After every row comes one of two labels: whether the row has a hidden trait. Each part has its own trait and labels.
(in the rows, 100 means zero)
[114 102 114 121  71  64  93  51 117  87 117  81 103 116 129  96  92 141
 126  94 148  88  79 141  91 101 106 110 107  66  97 114 106  92]
<29>
[102 104 123 109 154 150 133 103 116  98  66  65  48 122 105 102 106  81
  99 140  86  96 106 119 111 116 111 137 115  94 104 102 101 160]
<36>
[104 106 103 112 154 149 108 103 122  91  85 115  87 100 109 101  79  87
  72 189  99 129 121 128  95 115  95  90 109  80  91 148  90 155]
<36>
[ 83 113 116 130 148 137 163 126 157 110  23  49   1 134 162 108 138  56
 116 119  87  95 101 111 121 127 112 151 159  93 110  92  97 187]
<36>
[110  95 112 149  59  40  82  91 121  77 138 120  71 131 110 114 108 122
 121 137 125  95 142 131  97 101 117 120  93  74  99 102  98  64]
<29>
[101 108  91 130 140 119  99 112 136  75  70 129  87  89 118  94  72  74
  90 170 107 120 115 117  93 104  94  77 103  68  96 164  74 107]
<36>
[111 102  86 136  79  51 101  61 127  68 106 123 104  97 173  93  89 120
 139 102 134  93  88 136  78  96  89  81 154  83  97 153  91  64]
<29>
[104 120  97 131 139 111  89  99 132  81  87 103 101  90 108  94  69 110
  73 181 133 138  89 124  91 102  98  78  91  30  91 159  76 143]
<36>
[101 102 115 122 144 118 116 120 129  80  59  95  49 112  91 103 104  64
 107 126  84  86 111 119 106 103 110 127 117  96 107 114  90 106]
<36>
[112 107 115 111 141 106  83 105 118  73  89 109 101  96  52  95  71 122
  82 155 105 101  85 127  98  95 109  95  81  40  98 121  88 101]
<36>
[115  78  87 134  91  97  89  86  92  87 150 171 124 109 143 112  80 113
 119 172 108 129 177 104  71 113  91  69 104 119  86 155  95  83]
<29>
[117  98  92  89 112  97 115  24 109  81 113  88 141  82 176  75  68 125
 159  92 137  68  34 142  78  89  82  78 157  93  98 148 108  77]
<29>
[110  85  93 130  87  93 101  79 103  90 146 154 121 105 147 104  83 124
 119 153  71 129 160 115  76 108  89  73 107 104  89 150  96  94]
<29>
[105  97 102 116 159 140 104 113 114  86  86 133  93  94 101 102  80  76
  92 178  88 115 131  96  90 109  94  84 110  93  94 153  86 123]
<36>
[118  88 105 106 146 121  58 100  98  59 102 170 140  76  20  95  47  87
  75 188  77 106 135 108  80  90  95  57  69  81  91 166  84  37]
<36>
[111 108 124 105 128 106  96  95 116  81  84  82  81 108   9  95  82 108
  85 140 111  85  90 130 107  98 119 117  78  49 100 107  99 125]
<36>
[106 122 112 125  60  29  88  43 144  73 102  44  80 117 166  89 107 151
 137  39 183  68   3 165  98  86 114 125 119  26 104  94 102  85]
<29>
[ 98 104 107 122 151 142 134 112 124  94  60  90  53 113 116 105 103  79
 106 158  80 108 130 113 105 117 101 114 129  96 102 129  92 147]
<36>
[114  94 100 138  76  72  86  76 109  86 133 137 101 115 137 106  92 127
 127 128 125 111 130 128  87 104 100  95 101  85  92 126  97  88]
<29>
[112  94  98 119  92  74  99  58 113  78 117 115 102 103 146  95  88 126
 141  93 122  81  96 132  81  95  95  96 125  95  97 131 101  67]
<29>
[ 96 111 106 115 137 104 109 126 142  80  57  88  51 111 113  99 102  78
 102 137 101 104  95 123 105 104 110 115 104  69 104 116  85 113]
<36>
[ 96  98 107 125 150 138 128 114 130  91  56  92  55 114 108 104 102  62
 107 151  96 102 129 112 108 114 102 113 129 111 103 130  95 152]
<36>
[109  97 111 108 149 141  79 111 105  82  89 124  97  99  55  97  74  86
  91 174  84 107 120 110  95 104 100  93  98  88  96 140  96 117]
<36>
[111 103  91 132  79  65  94  58 126  77 118 113 107  99 185  93  90 125
 131 109 143 101  86 136  80  96  95  79 121  78  93 140  94  75]
<29>
[102 106 106 124 142 114 103 107 129  69  77 112  88 102  86 100  84  82
  96 161  94 105 105 120  98 104 104  98  99  77  99 134  86 107]
<36>
[113 115 101 125 124  93  76 105 133  60  81 117  98  89  71  95  71  96
  82 161 116 105  75 125  96  92 106  86  83  42  98 148  79  87]
<36>
[ 98 112 100 126 144 125 111 107 138  82  70 105  76 104 117 102  92  81
  88 161 110 110 112 120  99 108 101  90 116  66  98 142  84 131]
<36>
[105  98 101 121 148 135 100 112 118  78  81 130  93  94  88 100  75  73
  94 130  88 111 124 112  94 108  97  85 110  90  97 150  86 112]
<36>
[118  76  79 116 117 142 110  64  71  98 164 185 162  90 161 101  57 121
 122 198  94 151 179 101  55 120  68  42 112 136  79 192  98 111]
<29>
[110 109  96 112  83  52 107  41 131  68  97  73  96  94 173  82  87 123
 152  59 154  59  29 147  83  86  95 102 146  75 102 126 102  59]
<29>
[ 94 134 111 127 133 115 115  97 148  98  68  60  63 114 137 100  95 116
  81 159 144 133  76 134 106 113 107 114 108  15  97 120  86 192]
<36>
[116  76 108 144  73  88  78 101  86  87 155 181  93 131  98 127 100 121
 107 183  99 136 200 101  85 119 102  95  69 114  88 116  99  93]
<29>
[101 108 127 110 131 105 118 107 134  86  54  35  33 123  83 101 108  85
  97  90  96  79  85 130 120 104 121 139 111  74 107  84 101 127]
<36>
[113  92  99 138  74  76  89  85 106  85 142 146 105 119 126 112  95 125
 119 138 116 123 155 121  84 114  99  95  91  95  91 126  96  91]
<29>
[109  94  77 105 105  78 111  41 123  66  94 102 124  74 191  78  71  99
 165 136 119  63  44 130  70  83  77  69 168 115 100 174  94  38]
<29>
[111  99 104 138  66  55  86  78 117  84 130 118  94 121 137 108  98 134
 119 118 142 103 120 133  89 103 104 107  95  69  94 114  95  94]
<29>
[115  94 106 128  76  66  93  67 107  90 130 117  98 118 125 104  98 134
 123 124 125 104 119 129  87 104 104 105 101  74  94 116 103  89]
<29>
[106 111 112 117 138 113  93  97 119  84  79 103  89 102  74  96  79 100
  81 166 113 110  89 125  99 101 106  99  81  47  96 130  90 128]
<36>
[104 107 111 116 140 115  96 104 126  77  68  93  76 107  72 100  85  84
  96 144 103 101  97 123  99 104 109 106  96  71 101 129  91 119]
<36>
[ 82 107 110 132 163 160 178 118 150 115  31  56   4 136 186 109 131  56
 114 142  85 113 129 105 117 135 104 140 165 114 107  88  98 196]
<36>
[117 122 106 125 122  85  51  94 118  60 112 117 143  76  40  88  46 131
  63 174 154 120  71 143  84  87 108  61  48   0  88 163  77  95]
<36>
[106  91 103 115 152 136 102 110 116  78  80 131  88  97  76  99  75  71
  92 178  83 108 126 109  94 104  98  83 127  93  97 144  89 100]
<36>
[107 103  97 135  80  58  93  61 123  76 123 115 107 111 157 100  88 129
 128 116 145 106 102 153  83 100  97  95 112  69  94 141  94  86]
<29>
[111 119  95 102  93  63 111  18 131  74  96  42 114  80 195  71  72 148
 154  65 168  62   0 157  80 109  93  93 157  56 102 155 105  79]
<29>
[109 118 116 125 115  71  72 105 136  59  77 116  82  97  51  93  75 105
  84 131 123  81  68 143 102  85 117 107  74  27 101 125  83  83]
<36>
[119  93 107  93  99  85 110  34 104  81 107  94 112 101 137  82  80 129
 157  81 128  56  51 136  82  88  95 107 142  82 101 122 125  68]
<29>
[116  85  93 133  93  98  89  74 107  91 146 161 132 110 140 108  83 120
 119 161 116 129 155 114  73 113  93  77 101 103  88 159  98  92]
<29>
[118  99 104 107  99  98 104  47  91  92 136 110 131 106 140  92  81 129
 131 131 130 101  99 130  78 103  92  90 116  93  93 129 110 104]
<29>
[115 109  96 115 132 129  76  86 104  76 119 143 149  76  80  94  46 117
  64 200 126 140 100 120  76 100  91  52  66  34  85 182  78 129]
<36>
[111  93 119 150  58  47  78  92 111  76 132 120  63 140  91 118 115 124
 120 120 129  98 154 126  82 103 121 128  85  82  98  82 102  75]
<29>
[115 103  93 101  96  80 108  33 122  78 105  81 121  80 179  78  75 129
 148  84 151  72  39 145  81  88  87  89 151  80  99 137 102  74]
<29>
[114 103 105 113  86  74 101  52 109  83 125 100 108 104 144  92  86 137
 138 109 141  87  77 137  85  95  99 100 121  91  97 120 105  86]
<29>
[113  80  92 139  88 101  83  93  88  95 159 182 121 113 134 119  87 117
 104 187 113 144 179 104  73 117  90  68  87 117  83 150  93  98]
<29>
[ 95 113 123 117 155 140 138 108 143 106  45  49  25 131 119 105 120  68
 112 132  76  92  91 121 119 119 115 141 131  80 108  76 100 164]
<36>
[112 130  98 117 121  90  56  87 122  71 116 117 147  72  69  90  42 145
  54 200 167 154  65 147  78  93  98  49  48   0  82 173  78 145]
<36>
[ 86 114  96 138 156 136 148 125 154 102  42  90  40 117 179 107 114  57
 110 146  94 125 116 109 105 127  95 114 145  98 103 132  86 175]
<36>
[117  98 102 113  90  79 104  42 111  87 118  89 118 101 147  88  71 135
 138  99 138  82  62 139  80  98  95  97 127  81  97 112 107  84]
<29>
[109 119  89 112  89  79 104  29 123  85 119  78 133  87 198  81  69 153
 132 107 171 107  28 151  85  96  83  71 136  46  90 155  99 116]
<29>
[103 107 108 122 142 129 107 106 129  85  72 102  78 105  93 100  87  90
  88 159  93 110  96 120 100 108 105  99 103  66  99 131  89 124]
<36>
[112 100 113 109 138 108  88 116 115  69  81 118 135  97  47  96  77  87
  90 150  89  95 107 121  99  95 107  99  79  78  99 140  90  86]
<36>
[115 100 115  92  91  60 109  23 121  76  87  30  99 101 148  74  87 135
 163  35 140  32   3 152  93  80 102 123 165  79 109  98 116  54]
<29>
[113  84  99 119  95  88  94  71  98  84 132 143 111 109 138 103  89 118
 128 134 108 106 152 118  82 105  94  89 106 108  92 130 104  85]
<29>
[118  81  92 100 175 182  93 114  75  87 114 182 150  78  71 100  49  80
  80 200  68 143 169  90  74 114  79  45  82 112  83 189  89 130]
<36>
[113  84  92 139  84  76  93  78 110  82 130 150 104 108 138 108  92 119
 124 144 113 112 152 119  79 106  97  91 107 104  94 129  97  80]
<29>
[108  93  99 164  57  42  77 108 122  78 132 153  73 124 128 122 108 116
 111 136 128 122 174 119  93 108 109  99  86  62  93 122  86  83]
<29>
[112  83  95 138  85  87  91  80  98  88 141 157 112 112 133 111  88 119
 124 159 112 126 164 120  77 111  91  78 101 110  90 149  94  81]
<29>
[117 104 105 112 132  98  61  95 105  60 115 133 137  77  34  91  52 109
  72 168 102 108  97 124  84  87 103  69  61  44  91 160  82  76]
<36>
[114  88 106 129  79  71  90  80 107  85 135 126  99 139 119 107  94 127
 129 120 118  98 132 124  88 102 105 104 106  93  95 123 103  79]
<29>
[ 93 108  95 134 144 116 120 123 151  79  50 105  53 105 136 103 102  60
 105 141  97 108 112 112 105 109 101 101 130  85 103 141  78 123]
<36>
[113  87  90 145  84  91  85  87 102  95 168 170 120 114 140 117  85 123
 105 180 123 157 178 109  75 116  90  70  85  87  83 156  88 117]
<29>
[114 111 108 110  75  60 101  36 125  77 103  65 104 104 155  84  87 142
 144  61 162  69  26 151  94  89 103 111 133  60 102 115 109  81]
<29>
[112  83  98 124  92  84  93  64 109  87 133 132 112 109 142 102  86 126
 124 136 125 113 125 123  75 103  95  85 107  96  92 145  99  85]
<29>
[ 91 104 120 120 146 137 147 109 137  96  45  78  24 127 121 106 112  69
  98 134  83  94  99 113 117 116 114 141 133  93 108  99  99 155]
<36>
[113 104  93  97 104  79 110  22 120  78 106  84 129  83 186  75  70 129
 149  90 142  75  27 140  74  90  84  82 154  84  97 148 106  85]
<29>
[116  85 104 132  79  92  86  84  95  91 145 151 107 123 116 113  92 125
 120 153 115 119 162 112  83 111 100  93  97 108  91 136  99  90]
<29>
[108  99  97 151  66  63  87  89 115  82 146 141 100 120 141 117  97 130
 111 154 138 131 154 127  89 109 102  91  88  68  89 139  91  93]
<29>
[109 107  82 125  90  82  97  56 119  88 131 119 139  94 191  94  74 141
 126 137 160 127  94 135  70 105  82  64 119  65  86 169  90 107]
<29>
[116  88  96 140  84 104  86  78  94  95 150 158 127 113 137 111  83 129
 111 176 136 142 165 115  78 117  90  79  86  91  84 142  93 111]
<29>
[105  99 105 118 140 120  92 106 122  76  72 126  88 100  68  99  82  81
  91 169  89 102 117 115  99 101 101  95 102  78  97 136  87  92]
<36>
[107 103 121 111 136 109  86  99 110  81  85 107  81 107  48  96  79 100
  78 151  98  90  98 120 103  96 114 110  82  64 100 119  94 100]
<36>
[113  90 107 143  68  66  87  86 109  84 135 140  92 124 124 115 109 124
 109 120 116 116 162 118  87 106 106 104  87  94  94 104  99  79]
<29>
[101  96 116 111 163 156 129 107 116  98  63  89  55 121  92 105 104  66
  99 155  83 104 119 105 108 118 106 123 117 120 101 111 102 154]
<36>
[102 112  92 122 147 129  87 105 123  79 100 123 110  87 105 100  65  98
  76 189 112 136 116 119  87 107  90  65  93  49  92 173  78 144]
<36>
[ 92 103 108 121 158 157 143 109 129 100  53  90  41 120 136 105 109  72
 106 160  86 113 127 106 107 123  99 120 137 114 101 127  94 169]
<36>
[117  95 112 106  95  74 103  55  99  90 128  88 123 109 131  91  86 138
 134 102 136  86  81 135  84  99  96 103 117  84  97 112 113  96]
<29>
[111  95  96 125  89  62 101  64 120  68 112 115  98 102 160  95  89 113
 139  99 127  82  90 133  82  94  96  94 130  92  96 134  98  61]
<29>
[119 100 104 113 137 103  56 101 106  57 105 154 144  74  25  92  46 105
  71 191 103 115 107 123  81  91  95  53  64  43  87 175  79  75]
<36>
[113  99 121 136  50  18  87  74 135  63 101  78  51 134 109 103 122 122
 144  54 127  51  83 147 105  89 127 154 110  80 112  66 104  28]
<29>
